Each row has a name. Each question is about the rows just above it.

Columns, left to right: K S Q M Y Z T J
[ 36 -32 -32  -1 -11  22 -15 -83] : dof
[-30  27  22 -17  15  -5  18  46] : Ved
[-82 -20 -82  34  34 -47 -82 -82] : regol
[-30  27  22 -12  15  -5  18  46] : Bas
[ 22  -5 -47] is in which column, read top down? -> Z
Print row dof. -> [ 36 -32 -32  -1 -11  22 -15 -83]
Print row regol. -> [-82 -20 -82  34  34 -47 -82 -82]
Which column holds [-47  -5] top down? -> Z
How many times does regol hold [-82]? -> 4

Columns, left to right: V W U X
[-42  73  74 -25] : Puti
[-42  60 -26 -26] : dol
[-42  60 -27 -26] : fuv
Times [72] occurs in Puti: -> 0
Go on from [-42  60 -26] to the end of its row. -> [-26]

Columns, left to right: L F D E A
[-13 -18 -62 -41 -19] : bamip
[-13 -18  -4  -7  69] : fod
[-13 -18 -62 -40 -18] : tete
Print row bamip. -> [-13 -18 -62 -41 -19]
Whose row is [-13 -18 -62 -41 -19]? -> bamip
How many times does tete hold [-18]? -> 2
After [-13 -18 -62 -41], its row goes on with -> [-19]
The rest of the row after [-18 -62 -40]: -> [-18]

Columns, left to right: pev gudu sati zeni ralof rogeb sadu kapu
[-25  26  42  70 -15  23  67  72]  Butom
[-25  34  41  29  -5  23  51  68]  roko
[-27  22  36  41  -9  28  63  73]  fol
[-22  19  38  60 -16  27  48  77]  lom
[-40  30  54  62  -7  26  78  87]  taso
[ 15 -12 -24 -10 -24  23  51  69]  purep
[-40  30  54  62  -7  26   0  15]  lepu
[-17  31  20  24  -9  19  30  42]  Loba
[-12  30  31] is in which column, read top down? -> gudu
How many times does purep hold [-23]? -> 0
[51 63] is in which column, read top down? -> sadu
Go on from [36 41 -9] to the end of its row. -> [28 63 73]
Print row lom. -> [-22  19  38  60 -16  27  48  77]
Print row lepu. -> [-40  30  54  62  -7  26   0  15]

Columns, left to right: pulib semup beso gopi Sagoz kifu rar vuseb buf daku
[13 -6 13 -7 -6 -6 -3 10 13 13]  Kur
[-32 -11   9  14  37 -34  32 -64   8 -29]  vali
[ 15  10 -13 -22 -63  60 -16  38  -4  17]  zof
[ 16   5  13 -22  62 -50 -18 -52  13 -18]  mirib
[ 14   9 -16 -22 -71  73 -10  24   1  13]  miluv
[ 16   5  13 -22  62 -50 -18  40 -11  14]  vib
[-33  -8 -13  38 -33  12  32 -66  14 -26]  binab
[-30  -3 -16  31 -59  43  21 -54  14 -19]  Sez
[-23   3 -17  12 -68  59  13 -38  13  -6]  gapiz
[-25   2 -17  17 -67  57  16 -42  13 -13]  gavu
[-34 -67 -34 -34 -67 -34  33 -67 -67 -27]  Poves
[-20 -10  12  34  58 -33  18 -47   0 -25]  nadur
How many times does Kur hold [13]? -> 4
How many times does Poves hold [-34]? -> 4

Columns, left to right: lil zego guve kemok sofuv tibe Sar gudi
[-76 -55 -21  24  19  37 -46  23] -> nufi
[ 54  10  59  59 -47  -7  41   3] -> topu
[-76 -55 -21  24  19  37   5  23] -> rino
[-76 -55 -21  24  19  37 -46 -32] -> Tun
[ -4  -2 -21   6  49   3 -32  23] -> dubon
[ 32  52 -50 -30  -7 -55  37 -27] -> kerib
[-77 -38  -8  60  51  12 -49  27] -> Gak
[ 28  25 -55 -13  28 -17  -8  -6] -> Sedid
[ 52  -7  56  60 -47  20  37 -15] -> Ferom
[-77 -38  -9  60  51  12 -49  27] -> sirav
Times [60] occurs in Ferom: -> 1
The rest of the row after [ 59  59 -47]: -> [-7 41  3]

Columns, left to right: H C N R
[-55 -89   7 -89] -> Niv
[ 24  -4 -30  71] -> kefe
[ 24 -88 -30  71] -> Zomiv
[-53  -2  10  -1] -> Kufam
[ 53  18  20 -42] -> Fomi
[51 49  1 28] -> felos
[ -2 -58   5  93] -> Fer
[  9 -58   6   6] -> petud
Count of [6] in Niv: -> 0
Count of [6] in petud: -> 2
The rest of the row after [-58   6]: -> [6]
Print row petud. -> [  9 -58   6   6]

Columns, left to right: Gavag duno fama tuzo Ralel Faf Sof Felut Tose gake
[ 30  16  27 -33  -6  15 -50  70  -9  36] -> guna
[ 30  16  27 -33  -6  15 -50  69  -8  35] -> nido
[ 22  14  24 -35 -11  14 -49  69  -8  13] -> lufit
Print row lufit. -> [ 22  14  24 -35 -11  14 -49  69  -8  13]
After [ 14 -49  69], its row goes on with -> [-8 13]
Which column holds [-50 -50] top down? -> Sof
Print row nido. -> [ 30  16  27 -33  -6  15 -50  69  -8  35]

Columns, left to right: kabi Rofi Bobam Kifi makun
[39 37 37 23 38] = Resop
[31 49 83 18 67] = suni
[12 38 38 14 38] = mig
The rest of the row after [12 38 38]: -> [14 38]
How many times does mig hold [38]? -> 3
Count of [38] in Resop: -> 1
Which column holds this, read top down? [31 12] -> kabi

Columns, left to right: fimil madeb letav mefe
[ 22   4 -81 -27]  zopud
[ 49  22  17 -35]  rila
[ 25  49  17 -36]  Gomap
After [22  4], its row goes on with -> [-81 -27]
[17 17] is in which column, read top down? -> letav
How many times does rila hold [49]? -> 1
[-35 -36] is in which column, read top down? -> mefe
Print row rila. -> [ 49  22  17 -35]
Count of [22] in rila: -> 1

Columns, left to right: nafoz pufa Deda soz rapu nezab Met sarud Pofig
[-27 -32  15 -22   7  32 -33 -81   7] : sufa
[  7 -32  15 -22   1  32 -33 -27  -6] : zep
[ 14 -28  14 -28 -28  26 -28 -15 -28] : vozar
Times [-27] occurs in sufa: -> 1
Count of [-28] in vozar: -> 5
Print row vozar. -> [ 14 -28  14 -28 -28  26 -28 -15 -28]
Print row zep. -> [  7 -32  15 -22   1  32 -33 -27  -6]
Times [-33] occurs in sufa: -> 1

Columns, left to right: rada vup tido rufu Papil tilu Dagi
[-35 -69 -11 -36 -23 -30 -27] -> tezo
[ 25  17   0   9 -47 -27  58] -> volun
[-30 -75 -20 -36 -57 -40   2] -> vavup
[ -9  50  23  35  43  37 -36] -> gipil
[32 66 15 35 28 17 15] -> Gupu
[32 66 23 27 41 35  2] -> dis
[ -3 -65 -17  -3 -70 -54  -3] -> Numuz
[-35 -81 -20 -38 -63 -52  17] -> Vav
Count of [-3] in Numuz: -> 3
The rest of the row after [-20 -36]: -> [-57 -40   2]
Print row vavup. -> [-30 -75 -20 -36 -57 -40   2]
Print row dis. -> [32 66 23 27 41 35  2]
[-69  17] is in which column, read top down? -> vup

Columns, left to right: Folik mugab Kinav Mek
[-34 -25 -14  39] = ded
[ 30  69 -12 -55] = Revus
[-15 -27 -19  22] = rele
[-14 -23 -24  27] = Leme
[ 29  68 -16 -54] = nar
[ 49  66 -18 -53] = Vuzik
[-13 -33 -15  24] = Petat
[ 27  70  -9 -60] = zom
[ 11 -23 -32  53] = tuke
[ 33  73 -18 -63] = bes
Print row Revus. -> [ 30  69 -12 -55]
[-23  68  66 -33  70 -23  73] is in which column, read top down? -> mugab
How many times does Petat hold [-15]? -> 1
Which column holds this, read top down? [ 49 -13  27  11] -> Folik
Times [-53] occurs in Vuzik: -> 1

Columns, left to right: Lamos nofar Gul Zes Kosat kod nutu
[-19 -28  25  30 -31  37 -19] -> Setu
[ 58  59 -58  -8  63 -46 -20] -> vudu
[ -4  29 -58  -8  64 -47  63] -> Foguf
How many times does vudu hold [-58]? -> 1
Which column holds this, read top down? [-31  63] -> Kosat
After [ 64 -47], its row goes on with -> [63]
Which column holds this, read top down? [-19 -20] -> nutu
Which column holds [-46 -47] top down? -> kod
After [-58  -8  64], its row goes on with -> [-47  63]

Columns, left to right: refi guti lale tak fulu
[44 64 -8 88 65] : mutid
[  1 -51 -30   1 -29] : buziz
[45 64 -7 88 37] : gunu
[ 52 -51 -29   1  72] : fazo
[54  2 -8 88 65] : veku
The rest of the row after [54  2 -8]: -> [88 65]
Print row mutid. -> [44 64 -8 88 65]
Go on from [45 64] to the end of its row. -> [-7 88 37]
Print row veku. -> [54  2 -8 88 65]
Times [2] occurs in buziz: -> 0
Go on from [-51 -30   1] to the end of its row. -> [-29]

Columns, left to right: karu Mobu vimu Kekig medes
[ 4 -3  4  4 -3] : pudi
[  0 -69   7 -42  19] : Koduf
[-14   0 -10   6   5] : vomo
[-13  -1  -8   4   4] : Tuvaz
[ 10   7  12 -18  11] : Pak
[  0  -5  -9 -16  15] : Dofe
[1 1 1 1 0] : Dula
[  2  -6  -9 -16  15] : Bapes
[-10 -60  -9 -37   5] : gige
[ 0  1  1  1 10] : Rudop
[ 0  1  1  1 -1] : bod
Count of [4] in pudi: -> 3
[ 7 -5  1] is in which column, read top down? -> Mobu
Which column holds [  0 -14 -13  10   0   1   2] top down? -> karu
Count of [-69] in Koduf: -> 1
After [ 2 -6], its row goes on with -> [ -9 -16  15]

Columns, left to right: zumo veb Zenod gud
[  4 -92   4 -91] = pugiz
[42 19 19 19] = vem
[22 22 22 22] = pilim
[ 26 -61 -17  -6] = vunu
The rest of the row after [42 19 19]: -> [19]
Print row pilim. -> [22 22 22 22]
How many times does vem hold [19]? -> 3
Count of [-91] in pugiz: -> 1
[-91  19] is in which column, read top down? -> gud
Count of [22] in pilim: -> 4
Count of [5] in pugiz: -> 0

Columns, left to right: Naf vapan bik gituv
[ 13  13  14 -62]  Gegun
[ -5  18 -86  59]  debeg
[ 13  -1 -84 -62]  zim
How many times does Gegun hold [13]? -> 2
Go on from [ 18 -86] to the end of its row. -> [59]

Columns, left to right: tobiz nuvir fegud Garu Laki Basof
[ 33  53 -29  36 -10  -2] = Rozi
[ 33  53 -30 -16 -10  -1] = taga
[ 33  53 -29  36  28  88] = Vimod
The rest of the row after [ 33  53 -29  36 -10]: -> [-2]
Go on from [-30 -16] to the end of its row. -> [-10  -1]

Columns, left to right: mip katev merit Tupa Vod dudun roliz zegan vakop
[ 39  41  87 -13  13  13  22  -9 -43]  Sevi
[ 14  26  53 -26 -59 -60  27 -60 -60]  mufaz
[-63  24  40  -9  75 -20  28  -8  10]  Tib
[-68  -6   2 -40   6 -42  79  24  -4]  kef
Count of [-60] in mufaz: -> 3
The rest of the row after [-13  13  13  22]: -> [ -9 -43]
Which column holds this, read top down? [27 28] -> roliz
Print row mufaz. -> [ 14  26  53 -26 -59 -60  27 -60 -60]
Print row Tib. -> [-63  24  40  -9  75 -20  28  -8  10]
The rest of the row after [-40   6 -42  79]: -> [24 -4]

Columns, left to right: Fevi peme kem Pupi
[-18  10 -16 -12] = guma
[-29 -28 -28 -20] = soril
[-28  -8 -29  -8] = kolig
[-23  -3 -12   4] = dise
[-17 -68 -17 -27] = non
Count of [-28] in soril: -> 2
How many times does soril hold [-29]? -> 1
Print row dise. -> [-23  -3 -12   4]
Which column holds [-12 -17] top down? -> kem
How many times does kolig hold [-29]? -> 1

Columns, left to right: vil tisim pez temif
[  4 -50 -10  -5] : Delog
[  4 -19 -10  -5] : Leki
[ 25  25  25 -54] : Nes
[-49 -49 -43 -43] : Pobup
[-19  25 -49] is in which column, read top down? -> tisim
Go on from [  4 -19 -10] to the end of its row. -> [-5]
[  4 -19 -10  -5] is in which row? -> Leki
After [25 25 25], its row goes on with -> [-54]
Times [25] occurs in Nes: -> 3
How many times does Pobup hold [-49]? -> 2

Columns, left to right: Luni soviz desu Zos sol rigo sipob
[  6  -7   9 -15 -20 -22   5] = bul
[ -4   6  11  20  46 -14 -14] = Guv
[ -9  -1 -33  -9  55  21  13] = robu
[  3 -13  -2  21  50  10 -22] = Suv
[ 46 -13  -2  46  46 -13  -2] = denum
[  6  -7   9 -15 -20   0   5] = zepiz
Print row Guv. -> [ -4   6  11  20  46 -14 -14]
Print row denum. -> [ 46 -13  -2  46  46 -13  -2]
Print row Suv. -> [  3 -13  -2  21  50  10 -22]
Times [-13] occurs in denum: -> 2

Columns, left to right: Katu teki leda gazim
[-45  10 -42  50] -> fes
[ 20 -27  -8  24] -> Kebim
[19 19 19 24] -> bam
[-45   9   9 -10] -> dusur
[58 13 28 -3] -> dedef
Print row dusur. -> [-45   9   9 -10]
The rest of the row after [-45  10]: -> [-42  50]
[ 24 -10  -3] is in which column, read top down? -> gazim
Times [19] occurs in bam: -> 3
Which column holds [ 19 -45] top down? -> Katu

